Here is a tiny trained network, its code and every weight. The questions are about switching its units off for an input and a class, where a switched-off unit gives its printed mean instead of its output.

import numpy as np


def w(rows, s, z=0):
    codes = np.array(rows[::2]) - 128.0
    scale = np.full(codes.shape[1], s)
    scale[-1] = z or s
    return codes * scale


def f(y):
    return np.maximum(y, 0)


def log_softmax(a):
    a = a - a.max(-1, keepdims=True)
    return a - np.log(np.exp(a).sum(-1, keepdims=True))


def net(x, mask):
    res = np.array(x, float).reshape(1, 2) / 4 @ E
    y = f(res @ A[0][:, :-1].T + A[0][:, -1])
    res = res + np.where(mask, y, B[0][:, -1]) @ B[0][:, :-1]
    return log_softmax(res[-1] @ U[:, :-1].T + U[:, -1])


A, B = {}, {}
E = w([
[254,233,83,170],'x0',
[191,145,212,6],'x1',
],0.0099)
A[0] = w([
[62,37,169,87,42],'n0',
[181,132,185,55,125],'n1',
[117,92,101,247,172],'n2',
[185,113,189,57,159],'n3',
[107,104,155,133,80],'n4',
[73,46,103,85,70],'n5',
[238,232,135,180,54],'n6',
[198,136,98,155,1],'n7',
],0.012,0.004)
B[0] = w([
[172,15,23,88,235],'n0',
[21,119,89,170,220],'n1',
[2,164,80,214,214],'n2',
[7,129,46,214,226],'n3',
[131,171,47,200,154],'n4',
[252,107,98,139,206],'n5',
[140,31,92,213,247],'n6',
[178,3,60,175,168],'n7',
],0.0074,0.012)
U = w([
[229,60,103,133,94],'0',
[57,144,121,132,92],'1',
[143,139,139,120,247],'2',
[167,155,250,103,95],'3',
[197,211,134,66,92],'4',
[194,182,190,85,94],'5',
],0.013)

Each question gives the input, the list of numbers given to net, and the class t.
The units are the neurons (one row each of A and B). Each row of codes is followed by its name. A weight is (code - 128) times the scale printed after its matrix; where a second scale follows, it is the last column's (A, B and U).
mask holds one flag per neuron, in row order. A switched-off neuron (its flag False) gives its mean, the last column of its row in B, instead of its output. The means were averaged over made-up inputs and are rounded, as every weight is.
A unit's drop is (log p(t) with every unit on - log p(t) with that unit switched off) / (log p(t) with every unit on - log p(t) with every unit switched off).
The circuit of an input: a set's keep is (log p(t) with only the set's units on - log p(t) with every unit switched off) / (log p(t) with every unit on - log p(t) with every unit switched off). Starting from all 8 units, units are removed one at a time, each time the one whose removal leaves the highest keep (on an exact tie, the one counted first), for as long as the keep stays at least 0.8.
circuit, biggest first: the units of the circuit, biggest drop first
most important unit: the unit with the biggest drop
k most important neurons: the k neurons with the biggest drops, biggest first
drop when u is switched off: that unit's drop, to one decimal
input [5,-8], class 1: most important unit	n2
input [-3,-3], class 2: 4 most important neurons	n3; n6; n1; n7
input [-6,5], class 0: 2 most important neurons	n0; n5
input [2,2], class 2: circuit, biggest first	n0; n2; n5
input [0,1], class 2: circuit, biggest first	n2; n0; n6
input [4,-5], class 1: 2 most important neurons	n2; n0
input [-3,-2], class 2: circuit, biggest first	n6; n3
input [-8,8], class 0: 3 most important neurons	n0; n5; n2
input [5,-7], class 1: 3 most important neurons	n2; n0; n5
input [1,5], class 1: circuit, biggest first	n3; n1
input [-1,1], class 2: 2 most important neurons	n2; n6
input [-5,-3], class 0: 4 most important neurons	n5; n0; n3; n1
input [2,-1], class 2: 2 most important neurons	n0; n5
input [-6,-3], class 0: circuit, biggest first	n5
input [-1,-1], class 2: 2 most important neurons	n3; n1
input [1,1], class 2: 2 most important neurons	n0; n2
input [-3,5], class 1: 2 most important neurons	n3; n1
input [-1,5], class 1: 3 most important neurons	n3; n1; n5
input [1,0], class 2: drop when n5 is switched off	0.2
input [-5,4], class 0: circuit, biggest first	n0
input [-7,7], class 0: drop when n1 is switched off	-0.2
input [3,4], class 1: drop when n3 is switched off	0.3
